Below are the code and all the weights of a small trained network. Each question names an input and a class and asks about switching units off, where a switched-off unit gives its printed mean instead of its output.

import numpy as np


def w(rows, s, z=0):
    codes = np.array(rows[::2]) - 128.0
    scale = np.full(codes.shape[1], s)
    scale[-1] = z or s
    return codes * scale


def f(y):
    return np.maximum(y, 0)


def log_softmax(a):
    a = a - a.max(-1, keepdims=True)
    return a - np.log(np.exp(a).sum(-1, keepdims=True))


def net(x, mask):
    res = np.array(x, float).reshape(1, 7) / 4 @ E
    y = f(res @ A[0][:, :-1].T + A[0][:, -1])
    res = res + np.where(mask, y, B[0][:, -1]) @ B[0][:, :-1]
    return log_softmax(res[-1] @ U[:, :-1].T + U[:, -1])


A, B = {}, {}
E = w([
[245,227,99,154],'x0',
[131,120,127,129],'x1',
[128,130,128,125],'x2',
[139,66,207,248],'x3',
[72,131,30,255],'x4',
[127,125,125,130],'x5',
[130,123,121,129],'x6',
],0.0072)
A[0] = w([
[92,70,178,149,4],'N0',
[164,153,119,139,194],'N1',
[244,246,146,214,118],'N2',
[212,154,84,61,176],'N3',
[205,203,110,75,120],'N4',
[63,121,144,159,71],'N5',
[92,81,123,73,4],'N6',
[54,110,134,71,59],'N7',
[54,112,97,135,72],'N8',
[188,88,136,124,220],'N9',
[146,51,113,166,64],'N10',
[192,151,126,181,207],'N11',
[136,133,99,96,214],'N12',
[84,92,132,102,160],'N13',
[44,63,132,199,112],'N14',
[88,147,56,84,140],'N15',
[43,67,195,55,238],'N16',
[172,229,106,96,110],'N17',
[158,140,104,110,108],'N18',
[183,160,118,132,188],'N19',
[111,121,71,93,145],'N20',
[73,181,51,141,132],'N21',
[101,136,90,94,101],'N22',
[117,67,104,134,75],'N23',
[149,190,80,43,186],'N24',
[89,95,161,212,124],'N25',
],0.013,0.0043)
B[0] = w([
[123,173,48,102,170],'N0',
[132,102,186,152,167],'N1',
[145,157,182,191,224],'N2',
[48,59,148,83,209],'N3',
[36,54,78,32,206],'N4',
[77,132,59,94,162],'N5',
[116,76,228,90,155],'N6',
[188,87,204,120,171],'N7',
[77,171,51,60,165],'N8',
[134,159,171,244,176],'N9',
[84,182,81,133,160],'N10',
[177,101,203,152,185],'N11',
[146,92,175,122,172],'N12',
[173,179,194,233,175],'N13',
[90,130,35,69,215],'N14',
[254,235,210,180,179],'N15',
[249,202,128,218,250],'N16',
[56,93,121,53,195],'N17',
[129,92,96,92,150],'N18',
[142,93,151,120,178],'N19',
[241,169,190,158,164],'N20',
[211,176,191,182,181],'N21',
[208,175,184,158,154],'N22',
[116,84,82,64,151],'N23',
[66,75,162,116,218],'N24',
[129,163,40,94,200],'N25',
],0.0073,0.012)
U = w([
[225,129,253,149,161],'0',
[235,211,136,221,254],'1',
[53,74,51,32,18],'2',
],0.0063,0.0031)

Each question gives the input, the list of numbers given to net, and the class t.
The units are the neurons (one row each of A and B). Each row of codes is followed by its name. A weight is (code - 128) times the scale printed after its matrix; where a second scale follows, it is the last column's (A, B and U).
mask holds one flag per neuron, in row order. A switched-off neuron (its flag False) gives its mean, the last column of its row in B, instead of its output. The means were averaged over made-up inputs and are rounded, as every weight is.
A unit's drop is (log p(t) with every unit on - log p(t) with that unit switched off) / (log p(t) with every unit on - log p(t) with every unit switched off).
The circuit of an input: a set's keep is (log p(t) with only the set's units on - log p(t) with every unit switched off) / (log p(t) with every unit on - log p(t) with every unit switched off). Starting from the 12 units with the biggest drops (on a tie, the unit counted first), units are removed one at a time, each time the one whose removal leaves the highest keep (on an exact tie, the one counted first), for as long as the keep stays at least 0.8.
circuit, biggest first: the units of the circuit, biggest drop first
top k neurons: the k neurons with the biggest drops, biggest first
drop when u is switched off: that unit's drop, to one decimal
input [3,7,7,-3,0,7,-8], class 2: top neuron : [N16]
input [2,-4,6,0,-8,6,5], class 2: circuit, biggest first : [N4 N15]
input [-5,-8,-5,1,6,5,5], class 2: top 2 neurons : [N14 N8]
input [5,-4,-1,0,7,-7,-8], class 0: circuit, biggest first : [N16 N11]
input [-8,3,6,3,-7,6,5], class 1: top 2 neurons : [N16 N0]
input [5,-5,-4,-4,0,6,-2], class 2: top 3 neurons : [N4 N16 N17]
input [5,2,-2,-6,3,3,1], class 0: top 2 neurons : [N15 N21]
input [-6,0,8,3,0,-5,-5], class 1: top 2 neurons : [N16 N4]
input [-6,8,-4,5,0,-8,-8], class 1: top 4 neurons : [N16 N4 N13 N3]
input [-8,5,6,-8,-3,-7,4], class 0: top 2 neurons : [N6 N7]
input [7,6,7,4,0,8,-8], class 0: top 2 neurons : [N16 N11]
input [-4,-4,-3,6,-1,4,3], class 1: top 4 neurons : [N16 N4 N3 N17]
input [-8,-5,-7,7,-3,4,-4], class 1: drop when N16 is switched off : 1.3
input [7,-6,-7,0,6,-2,-7], class 0: drop when N17 is switched off : 0.1
input [1,-6,-1,-4,-4,0,-4], class 2: drop when N4 is switched off : 0.3
input [-6,3,-8,4,-1,-1,0], class 1: top neuron : [N16]
